(in the rows, 128 means zero)
Known rows:
[121 127  88 130 128 120 154 163 114] -> <713>
[123 145  95 136 116 109 158 173 126] -> <282>
[109 138 126 125 112 149 112  86 105] -> <617>
[111 152 132 131 102 139 117  97 117] -> <78>
[129 118 136 135 149  81 132 148  90] -> <311>
[118  72 158 141 179  85 150 154 176] -> <388>
[122 108 123 119  83 107 143 100 112] -> <349>
[129 138 142 116 128 136 128 130 130] -> <21>
[134 121 112 122 149 122 161 128 101] -> <386>
[123  81 147 136 175 106 169 145 186] -> <460>
[126  97 148 142 164 101 177 153 197] -> <136>
[125 165 146 111 133 154 103 135 109] -> <198>
[136 127 119 129 143 109 159 137 104] -> <818>
[128 169 148 112 128 154 108 134 114] -> <851>
[149 126 150  89 142 133 139 162 123] -> <724>
[ 71 179 125 176 109 150  93  59 128] -> <817>
[121  82 146 136 175 107 170 147 184] -> <879>
[111 164 134 135  90 130 121 104 122] -> <620>
[174 139  89  82 115 128  83 104 118] -> <44>
[ 73 194 131 182  98 141  98  65 133] -> <564>
[137 129 119 129 144 108 160 136 103] -> <568>

Facts:
α zevuna <- <248> <417> <44> <504> <837> <102>
α trelogra <- <514> <405> <400> <115> <777>
α morus <- <255> <851> <827> <198> <883> <693>
α vegrudran <- <587> <817> <616> <541> <564>
α vunilek <- <519> <958> <63> <724> <435> <839> <732>
α biplo <- <214> <78> <617> <620> <211> <858> <736> <739>
α skeklum <- <125> <697> <285> <245> <21> <271> <416>
α grarugok <- <346> <398> <926>
α flaras <- <144> <349> <748> <279> <158> <588> <899>
α fipa <- <242> <136> <714> <879> <186> <956> <931> <388> <67> <460>
<248> φ: <152>
<519> φ: <152>
<214> φ: <777>
<44> φ: <435>
<837> φ: <152>
<926> φ: <409>
<943> φ: <839>
<400> φ: <282>
<285> φ: <713>
<893> φ: <713>
<819> φ: <519>
<693> φ: <378>
<736> φ: <378>
<584> φ: <606>
<435> φ: <819>
<931> φ: <282>
[<248> <144> <693> <858> <541> <388> <416>] ζ <311>
[<514> <349> <725> <435>] ζ <818>
[<255> <136> <620> <400> <279> <564> <52>] ζ <282>
[<587> <839>] ζ <907>
[<875> <943> <736> <584> <271> <460>] ζ <378>
[<417> <879> <739>] ζ <606>
[<519> <504> <78> <115> <158> <21> <956>] ζ <409>
[<851> <398> <817> <102> <63> <211> <777>] ζ <713>
[<958> <214> <697> <315> <883> <893> <899>] ζ <386>
[<405> <827> <44> <242> <617> <926> <588>] ζ <132>
[<125> <931>] ζ <487>
[<346> <714> <198> <748> <724>] ζ <568>
[<837> <285> <616> <819> <67> <732>] ζ <152>
[<186> <245>] ζ <233>

Rows:
[149 119 144  86 146 142 135 156 120] -> <958>
[123  86 145 137 171 109 174 148 188] -> <956>
[125 152 140 107 140 168 101 125 104] -> <827>
[137 143 136  97  97 133 121 127  95] -> <417>
[123 123 132 119 106 122 132 112 118] -> <346>
[195 104 148 172  82 146  80 147  82] -> <248>
[118 123  88 132 133 117 150 165 108] -> <378>
[125 111 121 119  79 110 147 100 118] -> <158>
[116 100 135 123  87  89 122 108 104] -> <144>
[182 108 141 184 130 141 157 142  91] -> <152>
[250  99 148 170 121 165 110 163 130] -> <519>
[ 91 162  97 180 148 155  89 160 184] -> <400>
[126 124 126 122  71 102 151 107 126] -> <279>
[130 180 152 113 119 149 113 141 122] -> <255>
[151 128 148  89 137 135 141 161 127] -> <63>
[120 123  88 126 117 143  97 168 140] -> <285>
[137 135 114 128 140 111 162 139 113] -> <409>
[ 91 158 149 162 175 151 110 116 159] -> <514>
[214 125  99 120 141  96  92  99 165] -> <819>
[221 149  90  66 166  88  82 123 169] -> <435>
[ 64 168 140 181 112 128  70  67 112] -> <541>
[137 108  98 120 112 134 110 112 124] -> <926>

Now the same objects, written a new way:
Known rows:
[132 129 115 117 108 127 153 143 131 125 120 137 135  87 122 143 109 128
 129 129 125 119 133 124 111 137 136 135 161 141 127 104 123 117 128 119
 117 108 125 125 129 125 131 140 131 138 116 147 118 139 148 124 121 120
 114 107 116 132 106 116 157 113 120 131 119 131 144 115 130 121 128 128
 114 134] -> <943>
[153 129 116 118 140 130 137 120 119 135 139 137 115 118 128 135 137 124
 127 123 124 112 131 140 140 127 132 136 122 123 134 132 121 127 119 110
 109 140 147 127 125 121 138 135 119 129 127 116 105 121 126 136 134 131
 129 141 149 129 121 140 130 132 103 119 144 117 132 126 145 106 127 134
 133 128] -> <514>
[135 141 121  91 125 125 124 137 139 127 160 138 131 121 134 142 131 149
 125 136 130 131 131 153 178 109 142 154 118 107 152 136 132 109 148 123
 113 148 124 135 125 129 137 152 128 137 125 125 138 127 122 128 124 125
 143 133 162 152 135 141 123 144 104 133 125 123  82 142 116 100 139 131
 102 128] -> <144>
[149 123 156 131 136 134 131 125 133 123 157 138 137 140 151 129 147 154
 154 114 122 136 141 128 125 116 151 106 106 148 145 139 126 160 120 109
 117 137 130 130 128 125 123 141 105 113 146 126 117 136 100 148 118 131
 104 139 124 132 133 182  94 124 127 120 164 141 130 133 109 135 126 156
 131 129] -> <63>
[192 106 144 100 118 142 146 121 115 122 125 133 116 152 162 121 159 113
 162 145 102 162  96 120 109 174  92 106 178 116  95 143 101 130 144 130
 159  97 155 171  60 135  77 114 174 121 205  78 118 106  63 115 119  95
 141 114  91 105 114 183  93 114 152 142  59 103 123 156 216 128  69 163
  86 161] -> <713>
[137 134 125 112 133 122 124 119 111 136 141 134 128 128 109 127 128 125
 129 136 139 117 120 139 133 120 118 133 124 123 140 134 120 125 128 132
 127 131 136 127 112 116 132 126 132 130 115 124 116 123 120 114 117 126
 133 130 141 144 132 126 136 140 111 134 130 124 125 123 134 112 137 128
 130 127] -> <587>
[139 147 116  96 125 100 127 146 119 156 161 146 130 118 132 136 137 157
 120 136 133 137 147 163 165 115 126 115 129 126 147 142 130  94 106 121
 121 137 137 127 112 130 150 141 138  96 101 141 120 116 111 139 126 124
 144 126 147 121 121 141 143 145 112 110 123 130 103 111 136 113 148 110
 118 146] -> <279>
[144 149 111 114 109 131 151 121 134 112 103 111 148 108 131 149 134 122
 127 136 123 124 102 139 102 153 143 131 117 116 118 110 134 128 142 158
 134 107 126 135 110 137 117 130 167 113 145 147 117 118 125 117 117  98
 147 125 114 102 108 116 147 118 144 139  99 123 127 130 161 126 120 129
 112 137] -> <233>
[ 99 124 137 129 106 120 141 141 175  96 134 123 163 124 137 133 138 155
 116 118 119 165 144 105 164 107 154 143  91 134 138  95 152 121 141 121
 124 150  92 113 149 140 156 147  88 119 118 168 145 143 172 128 114 138
 129 112 163 150 127 132 124 124 141 136 142 139  97 145  53 134 162 129
 118 111] -> <693>
[120 100 111 125 113 120 153 126 111 111 132 101 107 146 149 110 117 122
 137 129 148  85 144 101 151  97 119 142 120 135 127 133 137 151 114 125
 126 145 118 128 143 141 152 118 110 106 168 115 138 143 120 143 104 155
 100 135 133 173 126 127 110 141 143 105 158 133 152 110 110 119 141 102
 177 103] -> <926>
[102 172 103 160 128 111  65 111 132 125 131 164 146 175 179 130 110 104
 102 118 175 140 157 167 138 132 164  89 130  97 149 140 138 111 141 107
  74 132 175 117 174 113 121 125 104 187 131  81 159 195  79 209 147 121
 125 192 103 100 131 130 126 136 119 166 149 154 131 122 123 143  97 113
 149 130] -> <435>
[111 114 147 130 118 112 133 151 153 123 151 135 145 131 147 138 126 149
 125 116 106 151 158 103 151 110 144 127 130 137 122 120 145 140 119 127
 125 119 125 117 144 124 134 126 106 105 125 137 149 134 142 138 126 145
 116 105 124 122 117 130 124 130 134 113 136 129 112 141  98 147 128 140
 118 131] -> <198>
[ 82 119 108 125 136 115 140 134 125 104 104 116 111 107  94 131 108 127
 116 141 112 105 136  95 137  91 138 160  87 128 117 120 131 146  90 154
 118 130 128 113 129 112 130 115 114 120  93 151 107 137 149 101 107 176
 104 132 141 162 112 103 148 126 126 117 151 128 159 112 111 144 155 106
 153 116] -> <736>
[107 117 140 152 123 132 136 149 155 148 139 123 138 120 153 140 129 151
 133 108 112 133 133 105 158 119 138 113 139 122 126 139 134 135 104 127
 147 131 121  96 150 133 124 129 102  95 139 134 150 134 137 130 138 127
 124 113 137 136 110 111 111 139 141 118 140 126 108 130  82 135 132 143
  94 134] -> <883>
[134 128 157 140 151 132 124 121 124 142 128 115 124 138 116 111 152 131
 139 147 131 128 137 102 131 116 132 106 125 143 147 150 124 147 139 107
 137 150 115 140 130 123 120 145 135 141 119 121 137 126 129 124 156 154
 138 126 121 133 156 130 113 125 126 129 135 152 123 139 114 127 115 153
 139 119] -> <714>
[116 118 151 134 127 132 126 134 152 134 109 128 126 133 125 120 122 132
 129 132 118 162 137  99 122 140 122 126 137 153 121 115 129 140 137 126
 145 116 120 134 141 127 116 117 120 141 125 141 142 128 160 104 138 136
 129 106 122 118 136 118 140 115 144 128 107 133 128 135 101 140 124 144
 117 129] -> <125>
[130 130 153 140 150 125 120 125 128 139 119 130 129 123 112 116 144 120
 140 145 134 120 142 101 126  96 138 112 128 145 140 136 132 157 134 107
 131 150 128 134 117 111 127 146 124 152 103 116 138 136 135 120 160 168
 143 120 121 133 153 130 118 117 125 127 145 149 117 146 121 131 108 164
 153 118] -> <460>
[118 125 148 127 128 127 113 126 163 110 106 123 107 131 126 128 122 133
 116 142 111 163 143  97 126 144 128 133 123 143 130 100 131 128 156 135
 136 129 105 141 155 125 116 135 105 155 131 145 151 130 165  94 141 138
 131 105 129 122 152 119 124 124 138 136 107 132 103 151  90 135 118 139
 119 116] -> <416>
[126 144 122 115 127 142 130 147 125 170 156 135 134 111 136 149 134 148
 132 119 129 109 111 152 168 118 134 132 136 110 143 146 120 109 113 121
 134 151 137 101 127 134 117 130 138 100 118 111 127 125 114 130 134 110
 143 124 162 143 116 119 125 149 111 126 130 129 109 121 113  97 138 143
  92 141] -> <899>
[109 141 105 170 167  91  92 133 117 124 115 148 140 176 150  76  45  81
 139 117 132  56 134 177  74 118 134 157 147 100 105 110 151  80 154 104
 110  97 147 116 149 109 135 147 115 179  86 125 108 173 127 185 168 151
 120 120 120 142 159 133  98 151 148 175 168 125 199 136 165 136 135 114
 143 111] -> <837>
[115 102 117 132 136  99 123 132 114 126 119 116 110 136 109 110 117 139
 111 143 121 141 136 102 144 136  96 117 120 127 117 131 131 104  90 140
 132 132 135 133 115 119 147 113 118 101 108 140 107 126 136 118 112 143
 121 128 126 135 122 124 134 139 142 112 111 107 136 110 134 141 152  76
 148 127] -> <620>

Rows:
[110  94 141 145 136 134 142 133 108 103 142 110 114 146 136 112 138 142
 143 133 113 130 130 108 151 103 114 115 104 118 115 158 134 135 104 125
 120 156 134 135 107 130 131 130 120 113 161  99 106 137  97 140 107 153
  99 152 116 175 129 165 100 121 146 122 160 134 147 117 124 148 147 113
 159 111] -> <398>
[171  76 126 138 110 140 154 127 135 161 119 122 109 100 176 132 119 129
 149 142 129 102 132 107 145 186 109 103 245 130 130 124 106  97 127 109
 160  94 147 125 121 138  91 119 136 135 193  93 120 131 105 110 140  84
 140  87 110 127 102 115 124 133 132 142 100 119 156 133 149  80  88 158
  71 151] -> <893>
[128 122 114 134 124 155 139 138 134 146 124 125 127  77 126 151 118 133
 145 116 131 121 103 135 113 163 114 122 150 120 130 132 111 109 117 131
 130 114 111 101 136 141 106 124 135 123 134 127 131 131 143 116 132  92
 115 116 132 125 103 101 136 122 126 124 119 121 136 108 119 125 140 131
  96 144] -> <315>
[107  98 107 150 134 139 144 128 138 131 102 103 113 117 122 122 120 140
 125 132 117  99 115  99 163 134 114 136 137 126 121 134 122 107 103 135
 153 137 136  99 126 124 122 109 120 115 128 122 110 130 138 103 107 128
 126 115 146 172 111  90 133 137 136 128 142 127 148 120  99 104 152 113
 123 120] -> <214>
[139 129 139 105 136 135 134 128 112 126 147 146 111 140 114 121 130 139
 144 133 125 140 113 144 132 129 117 130 116 129 136 148 109 118 136 124
 125 133 143 139  93 131 120 107 137 137 121 114 110 124 103 117 109 129
 118 129 140 151 142 152 120 122 124 132 128 128 135 121 122 111 137 129
 112 129] -> <817>
[107 147 147 141 151 143 138 121 125 127 110 107 126 111  94 122 144 153
 124 139 135 121 137 117 131  92 145 115  83 146 155 140 129 152 136 119
 126 167 103 118 137 120 136 142 122 131  78 153 132 127 157 129 141 156
 133 130 149 145 151 117 137 119 126 128 156 166 125 127  79 123 148 139
 155 108] -> <931>
[130 137 148 131 156 132 114 110 142 116 112 117 113 137 109 119 151 138
 132 152 128 128 144 107 131 107 134 117 112 132 147 137 126 130 161 106
 132 169 103 134 134 121 133 164 121 161 125 123 145 135 143 118 144 147
 143 131 140 152 172 134 109 135 130 137 130 155 102 160 105 112 117 148
 144 105] -> <388>
[146 144 100 104 114 136 139 118 152  92  94 113 136 112 123 152 138 119
 114 145 115 137 109 138 108 151 138 150 108 114 128 105 122 108 159 158
 122 121 107 134 124 141 121 152 163 146 158 152 137 131 143 107 114 104
 151 128 127 109 124 125 134 124 145 145  88 122 104 148 165 118 123 127
 101 129] -> <311>
[110 105 122 132 130 118 123 127 122 120 113 121 113 134 109 112 111 122
 121 135 122 128 127 104 140 115 103 143 121 122 110 127 131 121 108 140
 130 128 142 133 115 124 141 107 121 122 126 123 114 133 135 107 112 147
 117 131 140 149 128 119 126 130 134 120 130 109 136 121 127 137 141 103
 145 121] -> <739>
[154 136 104  98 128 136 132 118 102 148 143 138 106 126 142 130 127 110
 122 108 153 105 128 150 122 133 122 152 106 131 135 117 112 132 130 111
 113 146 129 135 151 147 139 111 120 124 148 113 130 119 125 134 132 125
 123 141 153 131 130 127 120 134 106 109 131 115 130 119 128  92 126 134
 146 123] -> <405>
[132 178 109 113 124 126 133 125 122 115 113 123 148  87  85 158 149 127
 119 131 120 165  88 158  89 151 117 117  51 113 102 136 129 122  90 170
 124 121  99 122 107 144 144 137 177  78  99 182 118  95 162 102 113 100
 140 146 122  60 105 125 153 103 154  95  87 109 106 102 172 177 155  86
 136 152] -> <282>
[109 117 141 152 137 143 134 131 156 148 113 117 120 120 119 124 125 143
 130 119 119 141 125  93 117 150 118 112 140 140 125 123 120 131 117 128
 158 126 118 103 143 133 100 114 120 124 124 133 147 126 165 105 149 121
 130 101 132 116 126  95 123 125 143 123 113 136 130 131  89 141 126 151
  97 132] -> <697>
[114 109 107 110 111 116 133 125 108 116 136 123 101 151 121 114 104 109
 124 128 141 117 123 114 131 124  95 152 112 124 106 117 120 132 128 143
 136 127 133 144 128 146 137  81 115 112 147 115 145 122 134 114 106 137
 107 120 140 161 125 115 125 137 134 106 119 108 138 109 114 120 139  95
 161 113] -> <617>
[134 128 160 140 150 116 111 114 114 148 122 114 115 137 115 104 142 148
 127 157 133 143 150 116 137 118 123  79 122 150 147 150 130 135 120 107
 139 154 114 136 122 117 136 144 132 126 107 138 131 116 136 130 158 146
 145 123 125 111 164 136 118 133 130 121 131 146 118 128 125 129 123 130
 139 127] -> <136>

Now the same objects, written a new way:
Known rows:
[166 118  95 126 139 109 129 160  96 117 107 142 110 115  95 136] -> <255>
[128 109  70 196 102 125 131 121 133 141  30 130 171 148 103 125] -> <958>
[166 104  70 141  95 153 127 135 120 155 132 131 157 111 102 121] -> <588>
[125 129  54 177  83 113 136 141 186 127  64 121 175 147  96 141] -> <211>
[169 143 100 146 146 163 143 111 121 111  86 147 165 122  68 119] -> <587>
[159 114  95 128  90 151 146 131 135 143  82 147 173 142 106 110] -> <132>
[121 130  70 187  94 124 138 169 142 157  71 163 146 116 108 101] -> <837>
[146 123  72 161  93 150 135 131 148 149 114 128 183 125  93 108] -> <405>
[185 144  91 171  93 110 123 109 123 119 101 157 174 136 100 134] -> <943>
[147 139  63 172  83 175 140  86 183 115  36 123 206 137  81 158] -> <346>
[117 123  81 188  72 126 149 160 193 144  54 135 169 121  88 147] -> <736>
[156 150 105 145 129 141 156 122 133 120  71 136 165 137  69 112] -> <242>
[120 148  76 157 105 143 133 152 173 120 144 140 199 116  86 104] -> <21>
[159 102  67 150 108 150 117 137 123 136 129 141 161 105 102 132] -> <279>
[174 115  91 127 142 107 132 161 101 121 105 142 107 117  94 135] -> <883>
[184 143  90 172  94 109 123 107 126 122 103 157 175 135 100 137] -> <584>
[122 121  60 172 106 101 114  92 112 140  44 111 189 173 101 122] -> <839>
[146 151 106 153 139 142 142 118 146 122  77 149 152 138  63 120] -> <388>
[153 136  56 176  89 173 141  90 186 115  36 123 208 137  81 157] -> <398>
[130 143  69 160 106 141 135 149 182 130 145 140 193 127  82 100] -> <245>
[173 121 102 117 126 113 140 157  94 135 108 135 108 119  93 128] -> <827>

Rows:
[160 115 111 141 128 143 138 168 117 129 109 162  73 109  93 136] -> <693>
[166 100  62 150 109 147 120 137 127 142 130 138 157 110 102 128] -> <899>
[114 137  69 175  78 118 131 129 190 141  67 128 166 151  92 146] -> <858>
[156 120  71 157 115 141 132 128 141 129  88 137 164 127  90 131] -> <315>
[166 143  98 147 148 160 140 112 122 105  84 149 167 119  70 121] -> <564>
[126 146  71 159 105 145 130 139 188 142 147 147 183 130  76 103] -> <416>
[160 145 104 145 148 166 138 104 128 122  87 154 153 126  63 123] -> <541>

Now the same objects, written a new way:
Known rows:
[117 132 147 120 136  95 100 105 107 119 122 161 122 135 151 114] -> <78>
[141 130 126 101 129 130 113 106 126 142 136 143 103 138 154 107] -> <883>
[123 148 134 102 117 124 116 131 125 128 136 157 114 125 161 117] -> <724>
[138 135 138  80 126 135  93 113 126 131 133 135 118 140 158 116] -> <315>
[114 132 146 115 134  96 100  99 109 120 124 164 117 133 154 111] -> <617>
[133 150 126 104 126 124 154 139 130 129 133 134 120 131 145 132] -> <956>
[151 164 114 106 103 133  88 159 130 113 146 162 154 142 151 127] -> <282>
[137 135 140  83 127 132  92 118 124 128 129 134 121 139 153 118] -> <52>
[175 179 102 128  92 135 137 173 148 137 150 138 126 105 169 140] -> <931>
[130 134 161 138 146 105 155 143  99  95 142 131 129 185  96 117] -> <713>
[117 134 149 139 140  85 100 121 100 116 113 160 130 135 137 125] -> <211>
[139 138 128 151 141 104 115 145 112 130 113 136 126 140 118 135] -> <851>
[155 134 158 146 135 119 163 120 115 130 151 130  78 161 132  97] -> <285>
[173 108  59 248 101 109 140 143 135 142 159 157 154 116 123 136] -> <693>
[163 161 110 163 121  83 139 146 175 157  92 183  79 141 171 147] -> <837>
[136 137 132 121 126 124 104 133 115 114 136 149 148 154 127 127] -> <907>
[118 123 188 111 119 103 112  74 127 134 114 140  81 131 168 113] -> <214>
[140 149 137 111 130 107 132 139 133 142 128 139 134 135 149 134] -> <616>
[142 140 136 108 127 124  93 133 117 127 130 138 135 138 142 127] -> <875>
[183 154  70 141 114 121  96 113 157 119 114 193 103 135 184 131] -> <519>
[135 149 126  97 123 128 153 132 131 130 135 135 115 129 151 127] -> <242>

Rows:
[122 101 100 203 125  85 127 102 133 123 123 152 131 120 152 125] -> <736>
[131 131 133  91 125 132 110 113 123 113 138 149 137 158 142 111] -> <386>
[118 131 146  97 131 105 100  87 113 125 132 164 109 134 168 104] -> <620>
[128 134 137 118 131 119 109 133 116 111 128 146 149 160 124 126] -> <132>
[145 137 124 130 129 121 112 126 116 138 132 148 120 136 137 121] -> <198>

